In the rows, zero is written as 128.
Each row of numbers belongs to one of the elements below and depends on some of the facts about them. Some rows are named. Which element is each other row?

Facts:
plesti ξ gegrise
brurek ξ fester
kegrigrul ξ toplir
buka ξ stapir
testas ξ buka
dralestim ξ faflel
tulele ξ sabrok
tretrin ξ sketo
gegrise ξ toplir
migulel ξ zudrom
gorum ξ toplir
gagi ξ tese, flosus
greme ξ regol
lafo ξ toplir
tranuk ξ riko
brima ξ gume
rasezu ξ toplir
bubisan ξ doplo, toplir
mitrok ξ bribati
vugrovum ξ stapir
kudril ξ lalu
grobrak ξ vugrovum
zilas ξ toplir
ruvigru ξ kegrigrul, tranuk, kuzotros, skikova
fladri ξ toplir
flenuk ξ stapir
skadruska ξ pokam, pligen
geflu ξ kadras
noflu ξ trokun
labes ξ miken
sazal ξ zudrom
pusken ξ toplir
skikova ξ toplir
skatrus ξ vuvon
dapum ξ kegrigrul, faflel, toplir
miken ξ toplir
legrogri ξ kudril, toplir
zabres ξ bribati
bribati ξ miken
grebres ξ mitrok
plabeklu ξ restes, toplir
seron ξ bribati, sabrok
lalu ξ stapir, toplir
greklim ξ rasezu
nagadin ξ gume
kadras ξ faflel
brades ξ skadruska, steflal, plakas
trokun ξ flilok
daklo ξ stapir, rapon
gume ξ stapir
kode ξ flilur
kigibe ξ gorum, toplir
flilur ξ stapir
tridrar ξ vugrovum
kezos ξ gegrise
skubrozun ξ migulel
mupler ξ gorum
gabovo ξ pokam
dekluk ξ dibu
sabrok ξ toplir
mudres ξ toplir
tese ξ fladri
pokam ξ stapir, toplir
restes ξ nagadin, gegrise
legok ξ midetun, vugrovum
truskebam ξ toplir
rapon ξ vugrovum
sovis ξ fluge
λ graflosuk <- boko, kudril
λ steflal <- klunu, grobrak, noflu, zabres, greklim, midetun
λ gribres <- plesti, flilok, nidi, sazal, pusken, kode, dekluk, restes
λ ruvigru <- brurek, labes, stapir, zuter
λ toplir <- kegrigrul, rasezu, bribati
λ legrogri <- buka, gorum, mogu
λ flosus <- testas, skozo
λ razus <- dralestim, doplo, getrok
λ vugrovum <- faflel, kuzotros, dranen
λ legok <- litrus, gagi, brades
λ peske <- tulele, voskan, kadras
λ fladri <- riko, regol
λ zudrom <- gegrise, pligen, sovis
λ mitrok <- dredeflos, daklo
λ skadruska <- migulel, zedrek
λ mupler <- trodro, seron, trokun
λ dapum <- greme, lafo, bridrom
λ fester <- pagaklom, grebres
λ tretrin <- tranuk, lalu, flugrin, mudres
λ ruva <- brima, flenuk, klere, plakas
λ gopifo <- grali, fluge
λ radu <- zilas, geflu, voru
λ plofla <- luflok, dibu, plabeklu
λ bubisan <- buplok, tridrar, vuvon, sabrok
λ rapon <- skikova, nagadin, kezos, gabovo, pokam
λ gukli <- skatrus, kigibe, kudipam, tese, sketo
λ gume <- miken, skoski
λ trograk <- klazel
λ zetral <- flilur
λ skubrozun <- flubul
λ todram <- truskebam
{boko, brurek, kegrigrul, flilok, faflel, litrus, riko, gegrise, trodro, gorum, gagi, rasezu, zilas, sazal, buplok, getrok, skikova, zedrek, dibu, voskan, bridrom, skozo, greklim, nagadin, kadras, brades, kezos, zuter, dekluk, kudipam, pokam, regol, pligen, sovis} η 316
{klunu, plesti, dralestim, kuzotros, greme, lafo, brima, kudril, grobrak, fluge, dranen, flenuk, doplo, geflu, nidi, noflu, pusken, skatrus, mogu, zabres, bribati, voru, lalu, klere, skoski, flilur, tridrar, flugrin, gabovo, vuvon, plakas, mudres, flubul, midetun, truskebam} η 892
{buka, testas, tulele, dredeflos, migulel, pagaklom, tranuk, grali, luflok, labes, miken, klazel, grebres, plabeklu, seron, stapir, trokun, daklo, kode, kigibe, sabrok, tese, sketo, restes} η 432

Some rows with their names:
ruvigru: [121 143 121 168 168 159 130 135 156 114 103 134 120 128 105 117 127 139
 146 120 159 162 132 126  90 132 125 100 116 110 106 137 136 122 100 122
 128 108 130 115  98  92 122 111 119 103 141]
flugrin: [135 122 128 117 117 114 132 128 126 133 139 120 135 127 134 129 123 125
 120 133 123 113 133 130 136 125 129 141 130 138 138 123 127 128 136 131
 129 137 132 137 141 139 127 137 133 136 117]
skubrozun: [144 110 107 113 125 155  99 162 117 102 116 142 117 114 111 215  74 131
 121  98 189 147 109 146 133 101 158  68 113  60 144 124 217 150  57 149
 112 184 106 102  47  96  71  97 116  94  88]
sovis: [115 121 143 115  48  88 145 149 107 139 169 113  43 104 132 189 133  69
 123  91 145 188 139 176 145 113 137 161 139  88 101  60  99 221 112 163
 101 141 121 128 119 110  94 125 182 113 169]
pusken: [115 149 132 143 142 136 132 105 128 138 112 138 135 109 130 117 129 123
 142 128 130 106 111 124 138 138 129 124 132 140 131 104 135 127 127 150
 111 139 123 106 120 129 129 124 130 140 122]
greklim: [144 136 139 127 137 129 140  96 140 137 140 121 136 107 131 118 124 131
 137 130 128 118  94 129 129 130 133 119 128 144 134 127 139 125 114 126
 121 131 132 102 132 107 136 113 144 144 142]
kode: [115 149 132 142 142 136 132 107 128 138 112 138 135 109 131 118 128 123
 141 128 129 106 110 124 138 138 129 124 133 140 131 104 135 127 126 150
 110 138 124 106 120 130 129 125 129 140 121]
voskan: [127 128 128 124 124 122 128 127 125 134 135 126 128 133 128 125 132 126
 115 129 120 124 133 130 134 129 126 137 129 128 135 128 123 128 130 132
 128 126 127 124 138 134 127 136 134 136 130]
bridrom: [127 128 128 123 125 122 128 127 124 133 135 125 127 133 130 126 132 126
 115 130 120 124 134 130 134 128 127 136 129 127 135 128 123 128 130 132
 127 126 127 125 137 133 127 137 134 135 130]
kezos: [130 156 135 139 132 147 134 104 125 138 128 115 145 116 152 130 152 129
 143 132 126 113 119 110 120 130 128 112 140 128 137 120 129 145 105 123
 117 139 130 105 129 131 130 129 134 128 131]
brurek: [167 136 109 186 174  55 143 155 162 169 201  77  58 157 102 133 243 110
 164 149 131 138 100  90 127 184 124 176 157 170  37  78 103 101  20 198
  99 136 174 129 123  92 175  99 144  83 132]
miken: [128 134 131 128 128 126 132 121 129 137 132 123 131 128 129 120 131 126
 122 131 123 120 128 128 129 130 127 133 129 133 133 124 124 128 126 131
 125 125 129 121 135 130 130 134 135 134 130]
klere: [133 116 129 119 117 126 130 124 127 135 131 126 122 128 131 123 130 118
 123 121 117 118 145 126 134 135 112 132 129 134 147 135 119 117 120 135
 120 125 122 133 139 129 128 135 136 129 128]
tretrin: [ 74  75 178 233  75 139 227 133 159 125 123 104 161 132 108 146  81 149
 140  62 131 135  48 154  36  78 120 135 246 158 210 121  75 123 219  75
 146 129  95 171  67 166 147 132 121 113 104]
daklo: [133 146 133 136 138 135 139 113 139 142 129 117 138 118 131 118 128 127
 136 132 134 109 117 125 121 130 131 123 127 136 136 116 134 131 110 130
 117 132 133 110 126 122 127 128 136 131 127]
zuter: [121 135 125 132 137 129 125 125 127 134 132 129 120 139 120 118 138 127
 107 125 120 137 140 132 129 132 123 133 126 118 133 134 120 126 120 136
 126 114 123 112 133 125 124 137 136 136 141]
nagadin: [127 141 132 130 121 136 125 113 113 131 132 121 136 128 151 132 156 128
 130 132 113 127 132 113 130 130 124 124 142 123 135 130 117 143 123 123
 126 132 125 118 140 141 131 135 131 131 134]
noflu: [162 102 160 132 200 103  99  97 127 135 137 150 150 150 146  80 125 185
  84 127 135  83 100  68 190  78 136 109  81 103 175 225 150  87 106 125
 170 114  51 138 115 144 144 130  91 145  76]
riko: [122 114 125 114 114 110 120 134 114 127 139 131 119 144 129 124 137 124
 103 130 106 136 146 132 143 129 121 150 130 126 131 139 108 125 150 130
 138 117 124 140 149 145 132 143 131 139 134]

Which element is each row?
No name comes twice in this set of rows, the named rows included.
[ 95 119 120 148 137 133 108 135 114  95  82 177 116 112 122 139 118 125
 160 117 135 147 122 125 148 138 124 122 137 128  98 115 132 118 169 155
 129 140 115 148 102 134 132 109  96 123 112]	gribres
[113  90  40  67  99 179 105 185  93 113 104 112 192 182  82 193 116 160
  77 165  36 128 162 189 117 229  90 129 185 165 139 151 199  16 168 138
 126 163 235  98 200 158 145 132 118 185 158]	regol
[147  98 151 133 193 101  91 124 116 135 131 152 144 172 144  83 133 180
  68 127 131  83 136  68 190  77 130 124  81  94 176 224 135  90 119 129
 174 109  48 158 118 168 138 150  81 136  65]	trokun
[118 126 123 127 130 120 121 131 122 129 135 133 115 147 120 116 142 127
  99 126 110 145 149 135 134 132 120 144 127 118 129 141 108 123 134 134
 134 107 122 122 142 132 128 142 134 138 144]	stapir
[129 156 129 143 148 128 141 118 142 142 133 113 146 121 128 118 126 136
 125 139 142 114 109 130 118 123 146 130 125 133 128 107 140 141 119 131
 125 135 139 104 126 127 122 131 137 139 123]	tridrar
[117 120 137 101 106 142 118 168 111 132 109 146 101 153 110 138 120 127
 153 123 134 126 109 127 115 124 138 114 105 120  93 134 130 123 142  82
 121 101 127 153  92 134 151 109  91  83 142]	gukli
[128 152 120 161 163 130 138 145 156 112 120 118 152 121 117 133 110 154
 145 145 171 145 102 134  95 110 161 120 122 123  93 108 152 147 135 115
 148 139 151 131 102 117 119 115 114 116 113]	bubisan
[124 138 124 128 133 114 129 131 127 134 140 122 135 136 126 126 128 134
 106 138 127 129 125 136 132 121 142 144 128 124 126 121 127 139 139 132
 136 129 133 120 136 138 123 139 133 143 127]	buplok
[148  77 131 106 113 103 115 127 125  86 142 149 112 125 124 139 116 139
 137 123 111 188 106 138 143 124 123 128 132 133 100 174 119 110 171 106
 163 115 130 162 143 102 150  95 123 134 160]	steflal
[ 97 159 204  97 112 148 158 129 127 166  64  97 116  77 196  87  95 161
 139 142 141 133 214 169 202 106  87 138  16  89  87 143 146 214 204 106
 176  87 138 180 240 160 148 135 154 193 212]	vuvon
[127  99 126 108 104 114 121 135 114 127 137 133 112 143 130 123 137 116
 108 122  99 132 163 129 145 136 106 148 131 131 142 149 100 113 146 133
 133 115 119 152 155 141 133 144 133 135 134]	plakas

Now the same elements, written a new way:
Named rows:
kudril: [126 122 132 126 144 127 128 130 131 120 139 121 122 122 119 129 132 124
 121 130 123 135 130 127 135 131 142 116 124 119 132 135 130 124 126 120
 121 126 126]
pokam: [150 106 126 139 182 121 142 145 136 100  95 111 148  86 131 146 129  89
 170 102 122 175 139 184 135 146  78 136 119 119 135 110  90 130 137 111
 131 145 115]
vugrovum: [116 145 128 119 145 141 166 192  92 131 104 115 153  88 107 103 144 123
 115 106 159 140 158 146 120 138 140  89  70  96  86 112 119 138 138 109
 128 112 104]
skadruska: [126 126 133 131 130 136 122 130 132 124 127 126 122 119 126 113 140 132
 122 134 135 135 127 103 113 140 131 118 124 126 106 146 124  99 126 118
 115 125 103]
gukli: [104 127 126 137 156 138  89 119 132 140 128 155 150 108 144 109 115 172
 133 145 156 109 114 122 125 118 161 145 164 136  88 148 126 137 118 184
 125 143 126]
greme: [124 123 132 123 134 125 125 127 129 122 143 121 118 125 120 131 132 127
 117 131 124 126 128 124 136 127 136 115 128 122 133 133 133 126 127 121
 120 126 128]
gabovo: [135 107 130 125 140 116  98 130 139 103 117 107 115  77 117 139 139 103
 160 124 131 138 139 148 138 124  57 130 148 131 129 144 104 134 136 100
 110 146 131]
kegrigrul: [137 131 125 133 169 123 156 123 156 117 149 132 141 155 162 150 109  84
 109 116 103 169 117 150 128 144 117 119 126 139 134  89 121 110 133 132
 169 134 106]
steflal: [120 154 129 132  84 139  75 128 125 136  97 155 135 135 107 103 128 157
 181 144 137 131 141  95  87 133  90 165 114 126 142 132 132 126 140 121
 184 136 129]
kigibe: [104 121 126 135 226 128 110 118 164 117 166 144 155 128 160 134  95 111
 117 134 123 163 112 156 145 127 166 121 164 131 105 121 129 132 116 180
 162 148 118]
ruvigru: [127 130 133 127 122 133 132 131 129 126 138 126 119 127 130 121 138 129
 108 132 131 128 124 104 115 139 131 114 122 129 112 134 126 101 130 118
 119 123 104]
kadras: [128 117 137 118 145 121 104 121 137 120 145 120 112 125 112 130 132 130
 113 141 123 136 123 116 147 136 137 103 132 128 132 153 136 125 122 109
 117 122 116]
lafo: [136 131 125 133 167 123 156 125 152 118 148 131 141 153 160 148 110  87
 111 116 105 166 118 150 127 143 119 120 125 137 135  90 122 111 134 133
 166 134 109]
mitrok: [103 125 130 147 110 146 161 127 137 112 164 112 103 115 139 110 151 102
 127 126 123 111 138  88  76 111 141 145 140 102 111 128 124  60 132 139
 103 140 143]
restes: [142 120 123 123 152 129 108 109 153 125  97 102 107 154 116 104 126  78
 143 137 110 184 129 128 168 131 146 104 149 146 119 213 153 131  95  95
  95 107 127]
fluge: [130 128 128 126 103 125 122 123 117 137 123 134 127 129 125 133 128 152
 129 131 135 102 124 128 132 120 127 138 132 133 137 126 129 143 129 135
 120 128 141]
zetral: [130 134 126 132  92 136 123 127 118 141 110 141 131 125 135 117 134 156
 131 132 145 107 124 108 108 130 115 142 129 140 111 132 120 120 131 135
 120 129 119]
midetun: [116 153 129 123  94 128  74 130 122 133 110 148 133 137  98 117 120 147
 178 141 128 128 145 116 110 122  95 158 113 118 162 122 141 154 141 119
 193 136 152]
flosus: [131 134 127 131  92 135 124 127 118 142 111 141 131 126 134 118 135 157
 131 133 145 105 123 108 108 129 113 142 131 140 113 132 121 120 132 135
 118 128 120]

Rows to name:
No name comes twice in this set of rows, the named rows included.
[120 122 131 127 134 126 134 127 132 119 151 119 116 124 124 132 132 119
 117 129 121 126 130 122 129 124 140 120 129 118 132 129 132 118 128 124
 121 129 133]	tulele
[133 133 128 130  89 133 133 127 114 142 117 139 129 131 132 124 135 160
 119 130 141 100 121 110 112 130 123 138 124 137 119 121 123 122 132 133
 117 124 121]	ruva
[134 125 130 122 110 122 111 119 120 136 125 134 124 130 121 135 128 157
 125 136 132 108 121 124 139 126 128 131 133 137 139 133 131 145 126 129
 118 125 134]	faflel
[134 133 129 132 145 132 135 126 149 122 135 134 132 140 151 126 126 108
 112 127 122 158 118 117 112 149 113 116 127 141 109 121 119  93 131 123
 145 130  90]	dapum
[ 96 141 134 137 118 137 103 127 142 106 153 125 110 130 100 111 133 104
 177 137 106 139 155  98  86 112 119 161 121  87 164 126 143 101 138 120
 178 145 166]	zabres
[142  96 136 125 153 115  80 122 142 100 110 106 111  76 103 138 142 116
 163 133 130 150 132 141 150 137  71 123 147 132 133 169 106 133 127  90
  99 140 118]	nagadin
[ 94 171 128 101 120 126  82 166 125 122 137 127 128 117  89 107 123  96
 146 133 134 151 167 123 115 117  76 105  97 105 132 113 148 160 149  94
 217 131 138]	grobrak
[119 149 130 126  97 129  73 126 124 132 108 148 133 139  96 117 121 151
 180 142 126 129 143 114 109 124 100 162 114 117 167 126 140 150 138 121
 189 136 151]	klunu
[145 118 121 132 167 113 127 125 163 100 127 117 135 110 161 157 117  60
 150 108 111 174 129 172 129 137  31 134 151 151 130  97  95 120 144 114
 159 156 112]	skikova
[124 120 135 121 140 124 111 123 135 120 144 121 112 122 115 128 133 128
 118 138 124 134 126 116 140 132 136 107 132 125 130 150 134 124 123 112
 116 124 120]	migulel
[143 141 121 140 123 133 153 124 138 137 118 149 150 155 172 136 115 121
 123 117 125 140 114 132 101 144 102 146 126 153 116  90 111 106 138 147
 160 136 102]	toplir

Now the same elements, written a new way:
Named rows:
pusken: [142 114  81 101 107 131  42 202  78 113  81 148 182 144  82 117 135 162
 147 121 117 156 152 154 154  77]
toplir: [168 147 118 101 128 149  70 182  57 123  97 145 183 138  81  99 140 144
 134 160 126 132 129 120 136  99]
gegrise: [173 140  92  91 153 129  75 198  80  71  23 202 175 107 121 143 127 160
 157 149 130 128 147 107 174  38]
kigibe: [145 143  94  89 108 161  84 186  80  94  35 146 166 188 112 107 139 133
 185 165 113 115 118 136 112  98]
lalu: [145  74  82 162 129 181  56 150  58  76  56 195 176 102  84 101 127 102
  90  92 111  90 114 117 140 133]
kegrigrul: [167 133  91 100 130 148  61 191  74 117  46 155 182 157  66 118 127 136
 133 145 134 119 117 128 160  80]
steflal: [128 118 126 129 109 113 166 117  79 134 146 107 134 117 111  89 147 128
 132 134 128 124 156  99  80 127]
brades: [134 116 126 145 138 111 137 133 113 140  98 141 129 123 135 116 142 135
 132 138 114 128 141 130 110 133]
mupler: [123 129 131 120 136 119 120 129  91 143 113 131 139 108 129 114 139 140
 141 147 119 125 136 118 121 132]
vuvon: [154 124 134 164 137 102 138 135 113 147 107 142 128 132 132 108 158 127
 127 143 109 143 149 131  95 139]
gopifo: [128 136 143 138 131 113 131 126  91 147 134 131 138 111 129  99 152 141
 135 156 116 137 144 125  97 137]
grali: [142 124 131 156 130 110 139 134 109 143 114 140 130 129 128 104 151 136
 132 148 112 139 143 133  92 137]
sazal: [ 70  68  85 114 112 120 131 201  70 190 126 113 105 113 153 137 133 157
 159 125  56 134 173 135 157 147]
daklo: [ 99  65 111 159 146 138 108 110 114 115  69 164 128  81 117  79 134 113
  96 108 118  93 140 122  92 178]
rapon: [131 139  72 108 148 121  75  46 169 154  98 102  72  58 117 123  98 165
 201 130 150 114 150  64  52 239]
nagadin: [ 91 104  87 166 170 100 142 128 106 105  92 202 126  91 178 105  99 176
 155 151 131  92 179 106 121  87]
skoski: [141 123 132 156 131 110 140 135 110 143 113 139 131 130 128 104 152 135
 133 147 112 137 145 133  91 136]
graflosuk: [128 135 144 138 131 114 131 127  90 147 134 131 139 110 129 100 150 140
 135 155 115 137 144 124  95 136]
labes: [147  94 144 120 148 141 159 108 166 129  88 138 146 148 127 124 123 165
  83 124 130 128  86 179 128 135]

Name these rows:
No name comes twice in this set of rows, the named rows included.
[ 52  44 124 157 160 146 105 112  76  88  75 198 150  35 135  56 129 110
  78 113 120  68 148 117 113 153]	gume
[115 133 120 126 112 128 138 137 113 112  70 137 128 164 156 106 151 129
 185 160 104 121 131 141  76 128]	skatrus
[ 88 115 109 131 142  54 128 152 123  76  75 205 124  40 205 160 143 186
 186 122 109 166 201 129 141  40]	restes
[150 104 144  89 156 124 131  56 148 122 125 103 169 164 183 118  96 152
 111  80 148 105  94 158 170 152]	mitrok
[113  64  58 157 156 178  57 162  69 101  72 194 172 129  82  44  88 147
 100 133 138  61 148 116 120 134]	pokam
[128 104 144 140 140 132 164 135 143 140  86 152 128 118 111 121 144 159
  98 153 117 138 108 162 101 127]	brurek
[137 111 149 152 136 131 168 140 140 143 101 151 128 124 106 111 153 159
  94 162 113 147 113 164  83 129]	zuter
[120 103 122 147 138 116 134 128 109 134  93 147 131 117 133 107 139 130
 124 131 116 119 139 131 111 136]	testas
[192 122  96  83 139 159  63 169  93 103  60 142 195 181  92 115 112 146
 119 118 140 116 104 140 177  96]	miken
[ 95 114 108 133 133  64 121 148 123  91  88 185 126  61 186 150 145 179
 176 121 107 167 193 136 129  62]	plesti
[162 142 104  76 131 156  54 188  52 118  74 146 188 137  78 111 126 146
 140 151 132 119 121 115 165  89]	fladri
[194 126  95  95 142 150  59 186  84 114  45 151 184 166  86 121 124 135
 123 128 132 120 117 129 175  93]	sabrok
[157 101 127 118 150 120 136  88 148 126  99 122 152 166 163 122 112 143
 113  94 134 115 108 155 151 144]	seron
[149 136 113  94 134 145  76 167  66 123  85 145 173 126  94 111 130 142
 138 151 129 120 126 116 150 102]	legrogri
[ 97 108 121 104 136 131 137 156  66 171 117 119 121 103 144 122 130 141
 149 150  93 108 141 105 147 149]	skubrozun

